Below are the code and all the weights of a small trained network. Each question names an input and a class and asks about switching units off, where a switched-off unit gives its printed mean instead of its output.

import numpy as np


def w(rows, s, z=0):
    codes = np.array(rows[::2]) - 128.0
    scale = np.full(codes.shape[1], s)
    scale[-1] = z or s
    return codes * scale


def norm(h):
    return h / np.sqrt((h * h).mean(-1, keepdims=True) + 1e-5)


def f(y):
    return np.maximum(y, 0)


def log_softmax(a):
    a = a - a.max(-1, keepdims=True)
    return a - np.log(np.exp(a).sum(-1, keepdims=True))


def net(x, mask):
    res = np.array(x, float).reshape(1, 8) / 4 @ E
    u = 0
    for l in range(2):
        y = f(norm(res) @ A[l][:, :-1].T + A[l][:, -1])
        res = res + np.where(mask[u : u + 12], y, B[l][:, -1]) @ B[l][:, :-1]
        u += 12
    return log_softmax(norm(res)[-1] @ U[:, :-1].T + U[:, -1])


A, B = {}, {}
E = w([
[128,128,128,129],'x0',
[129,127,124,129],'x1',
[127,129,130,128],'x2',
[99,119,110,254],'x3',
[126,128,127,126],'x4',
[205,127,172,137],'x5',
[126,128,130,127],'x6',
[132,31,151,144],'x7',
],0.0089)
A[0] = w([
[54,77,87,48,5],'0.n0',
[147,134,117,221,17],'0.n1',
[104,183,94,150,128],'0.n2',
[95,114,135,109,64],'0.n3',
[59,4,122,102,79],'0.n4',
[148,223,145,76,108],'0.n5',
[140,79,159,158,88],'0.n6',
[103,159,121,217,200],'0.n7',
[195,60,149,109,84],'0.n8',
[192,142,140,130,107],'0.n9',
[139,73,95,132,155],'0.n10',
[231,212,157,166,89],'0.n11',
],0.012,0.0029)
B[0] = w([
[201,212,153,167,208],'0.n0',
[203,149,61,166,203],'0.n1',
[94,191,133,84,200],'0.n2',
[148,140,125,144,145],'0.n3',
[154,6,46,130,235],'0.n4',
[148,135,155,210,225],'0.n5',
[140,125,198,141,177],'0.n6',
[87,79,111,54,254],'0.n7',
[90,167,224,91,204],'0.n8',
[97,79,162,99,169],'0.n9',
[105,89,156,164,178],'0.n10',
[178,34,33,106,207],'0.n11',
],0.017,0.0064)
A[1] = w([
[110,202,125,204,111],'1.n0',
[186,95,153,156,62],'1.n1',
[70,136,130,134,4],'1.n2',
[196,101,150,221,89],'1.n3',
[149,121,134,138,60],'1.n4',
[33,165,64,69,149],'1.n5',
[207,102,147,204,54],'1.n6',
[192,169,117,79,131],'1.n7',
[187,79,140,129,90],'1.n8',
[67,76,147,165,42],'1.n9',
[125,226,148,250,140],'1.n10',
[103,206,118,200,106],'1.n11',
],0.013,0.0023)
B[1] = w([
[129,55,64,109,181],'1.n0',
[79,236,91,139,223],'1.n1',
[145,79,158,73,139],'1.n2',
[144,218,177,114,244],'1.n3',
[146,133,143,142,145],'1.n4',
[126,140,253,127,228],'1.n5',
[201,167,201,152,242],'1.n6',
[93,32,124,208,195],'1.n7',
[59,201,92,196,254],'1.n8',
[187,169,29,39,169],'1.n9',
[113,43,7,105,211],'1.n10',
[124,55,66,96,182],'1.n11',
],0.016,0.006)
U = w([
[127,45,4,104,254],'0',
[170,228,131,194,45],'1',
[48,108,209,34,121],'2',
],0.011,0.00073)

Each question gives the input, the list of numbers given to net, and the class t.
The units are the neurons (one row each of A and B). Each row of codes is followed by its name. A weight is (code - 128) times the scale printed after its matrix; where a second scale follows, it is the last column's (A, B and U).
mask holds one flag per neuron, layer by layer. A switched-off neuron (its flag False) gives its mean, the last column of its row in B, instead of its output. The means were averaged over made-up inputs and are rounded, as every weight is.
A unit's drop is (log p(t) with every unit on - log p(t) with that unit switched off) / (log p(t) with every unit on - log p(t) with every unit switched off).
The circuit of an input: a set's keep is (log p(t) with only the set's units on - log p(t) with every unit switched off) / (log p(t) with every unit on - log p(t) with every unit switched off). Starting from the 12 units with the biggest drops (on a tie, the unit counted first), units are removed one at a time, each time the one whose removal leaves the highest keep (on an exact tie, the one counted first), for as long as the keep stays at least 0.8.
units of the circuit, in order: the units of the circuit, biggest drop first
most important unit: the unit with the biggest drop
top k neurons: the k neurons with the biggest drops, biggest first
k most important neurons of layer l: the k neurons of layer l with the biggest drops, biggest first
drop when u is switched off: that unit's drop, to one decimal
input [5,-5,2,-1,1,6,6,3], class 2: most important unit -> 0.n8
input [-6,4,-5,6,7,6,-5,-1], class 0: 3 most important neurons of layer 0 -> [0.n11; 0.n7; 0.n5]
input [-6,5,-5,8,8,1,-3,8], class 1: 3 most important neurons of layer 1 -> [1.n10; 1.n3; 1.n6]
input [-1,0,-6,8,-8,-6,8,-7], class 2: units of the circuit, in order -> [0.n7; 1.n5]
input [6,-3,-7,6,-1,5,8,-6], class 0: top 2 neurons -> [0.n11; 0.n7]
input [3,0,-1,8,-1,0,-1,-6], class 2: 4 most important neurons of layer 0 -> [0.n7; 0.n2; 0.n4; 0.n0]
input [0,-7,-4,-2,7,-1,-5,-7], class 0: top 2 neurons -> [0.n5; 0.n4]
input [5,1,1,-8,7,1,6,7], class 2: top 3 neurons -> [0.n8; 0.n1; 0.n5]
input [-1,-1,4,5,-1,1,-2,-4], class 0: top 2 neurons -> [0.n11; 0.n1]
input [-2,-4,-3,2,2,8,-6,-2], class 0: 2 most important neurons of layer 0 -> [0.n11; 0.n0]
input [-6,0,3,-8,-3,-8,-4,7], class 1: 2 most important neurons of layer 0 -> [0.n0; 0.n7]
input [-8,-6,3,-3,-7,-3,8,7], class 1: top 2 neurons -> [0.n0; 0.n7]
input [-7,8,2,-6,0,3,-4,2], class 2: 2 most important neurons of layer 0 -> [0.n8; 0.n1]
input [-1,1,2,-7,5,-3,0,5], class 1: units of the circuit, in order -> [0.n0]
input [-2,-1,5,-1,5,-4,-8,8], class 1: 3 most important neurons of layer 0 -> [0.n0; 0.n7; 0.n11]
input [-1,8,1,2,6,2,1,-7], class 0: drop when 0.n7 is switched off -> 0.1
input [-5,1,-5,1,3,-3,1,-5], class 2: drop when 1.n5 is switched off -> 0.4
input [-4,4,3,1,3,-6,-2,-8], class 2: drop when 1.n3 is switched off -> -0.1
